Here is a tiny trained network, its code and every weight. The questions are about switching its units off for an input and a class, where a switched-off unit gives its printed mean instead of its output.

import numpy as np


def w(rows, s, z=0):
    codes = np.array(rows[::2]) - 128.0
    scale = np.full(codes.shape[1], s)
    scale[-1] = z or s
    return codes * scale


def f(y):
    return np.maximum(y, 0)


def log_softmax(a):
    a = a - a.max(-1, keepdims=True)
    return a - np.log(np.exp(a).sum(-1, keepdims=True))


def net(x, mask):
    res = np.array(x, float).reshape(1, 5) / 4 @ E
    y = f(res @ A[0][:, :-1].T + A[0][:, -1])
    res = res + np.where(mask, y, B[0][:, -1]) @ B[0][:, :-1]
    return log_softmax(res[-1] @ U[:, :-1].T + U[:, -1])


A, B = {}, {}
E = w([
[75,182,146,51,85,117],'x0',
[101,202,43,187,103,96],'x1',
[133,141,123,123,137,123],'x2',
[73,115,76,119,250,210],'x3',
[138,155,125,122,140,123],'x4',
],0.019)
A[0] = w([
[194,96,157,57,137,160,221],'N1',
[178,125,82,185,100,165,165],'N2',
[29,143,135,29,113,152,149],'N3',
[72,125,83,120,213,211,155],'N4',
[249,88,103,218,167,138,244],'N5',
[70,151,43,175,100,91,165],'N6',
],0.014,0.011)
B[0] = w([
[106,24,223,9,90,126,220],'N1',
[165,106,135,161,193,55,176],'N2',
[107,170,73,77,99,158,224],'N3',
[11,81,161,180,175,158,253],'N4',
[187,56,202,144,196,109,233],'N5',
[128,219,75,216,111,139,215],'N6',
],0.015,0.027)
U = w([
[247,97,167,77,148,107,210],'0',
[234,146,85,177,168,3,180],'1',
[122,133,115,39,41,36,215],'2',
[129,212,96,148,18,58,237],'3',
[90,84,189,131,189,136,4],'4',
[101,115,97,221,216,94,45],'5',
[82,120,101,50,165,231,74],'6',
[82,177,42,164,151,208,76],'7',
],0.012,0.0036)

Each question gives the input, the list of numbers given to net, and the class t.
The units are the neurons (one row each of A and B). Each row of codes is followed by its name. A weight is (code - 128) times the scale printed after its matrix; where a second scale follows, it is the last column's (A, B and U).
mask holds one flag per neuron, in row order. A switched-off neuron (its flag False) gives its mean, the last column of its row in B, instead of its output. The means were averaged over made-up inputs and are rounded, as every weight is.
A unit's drop is (log p(t) with every unit on - log p(t) with that unit switched off) / (log p(t) with every unit on - log p(t) with every unit switched off).
The circuit of an input: a set's keep is (log p(t) with only the set's units on - log p(t) with every unit switched off) / (log p(t) with every unit on - log p(t) with every unit switched off). Starting from all 6 units, units are removed one at a time, each time the one whose removal leaves the highest keep (on an exact tie, the one counted first), for as long as the keep stays at least 0.8.
circuit, biggest first: the units of the circuit, biggest drop first
top k neurons: the k neurons with the biggest drops, biggest first
drop when u is switched off: that unit's drop, to one decimal
input [-4,3,-7,-5,-2], class 1: circuit, biggest first => (N4)
input [4,1,7,5,-4], class 7: circuit, biggest first => (N1; N5)
input [8,1,3,-8,5], class 3: top 2 neurons => (N1; N5)
input [3,-5,-6,-2,-7], class 2: circuit, biggest first => (N4; N5)
input [0,1,0,-5,1], class 1: circuit, biggest first => (N4; N1)
input [1,-7,-4,5,6], class 6: top 2 neurons => (N5; N3)
input [-6,1,-3,5,-5], class 5: top 2 neurons => (N1; N2)
input [4,1,8,-3,-3], class 3: circuit, biggest first => (N1; N4)
input [1,-3,8,1,-1], class 6: top 2 neurons => (N5; N2)
input [1,-5,-5,1,4], class 6: top 2 neurons => (N5; N2)
input [2,8,-3,6,2], class 7: top 2 neurons => (N5; N6)
input [2,-6,2,8,8], class 6: top 2 neurons => (N3; N5)
input [1,2,-6,2,-5], class 7: top 2 neurons => (N5; N1)
input [6,-3,-3,-2,5], class 2: drop when N4 is switched off => 0.4
input [-2,1,-7,4,0], class 5: drop when N1 is switched off => 1.9
input [-7,4,0,-7,-4], class 1: drop when N5 is switched off => 0.0
input [7,-3,-3,1,3], class 6: top neuron => (N3)
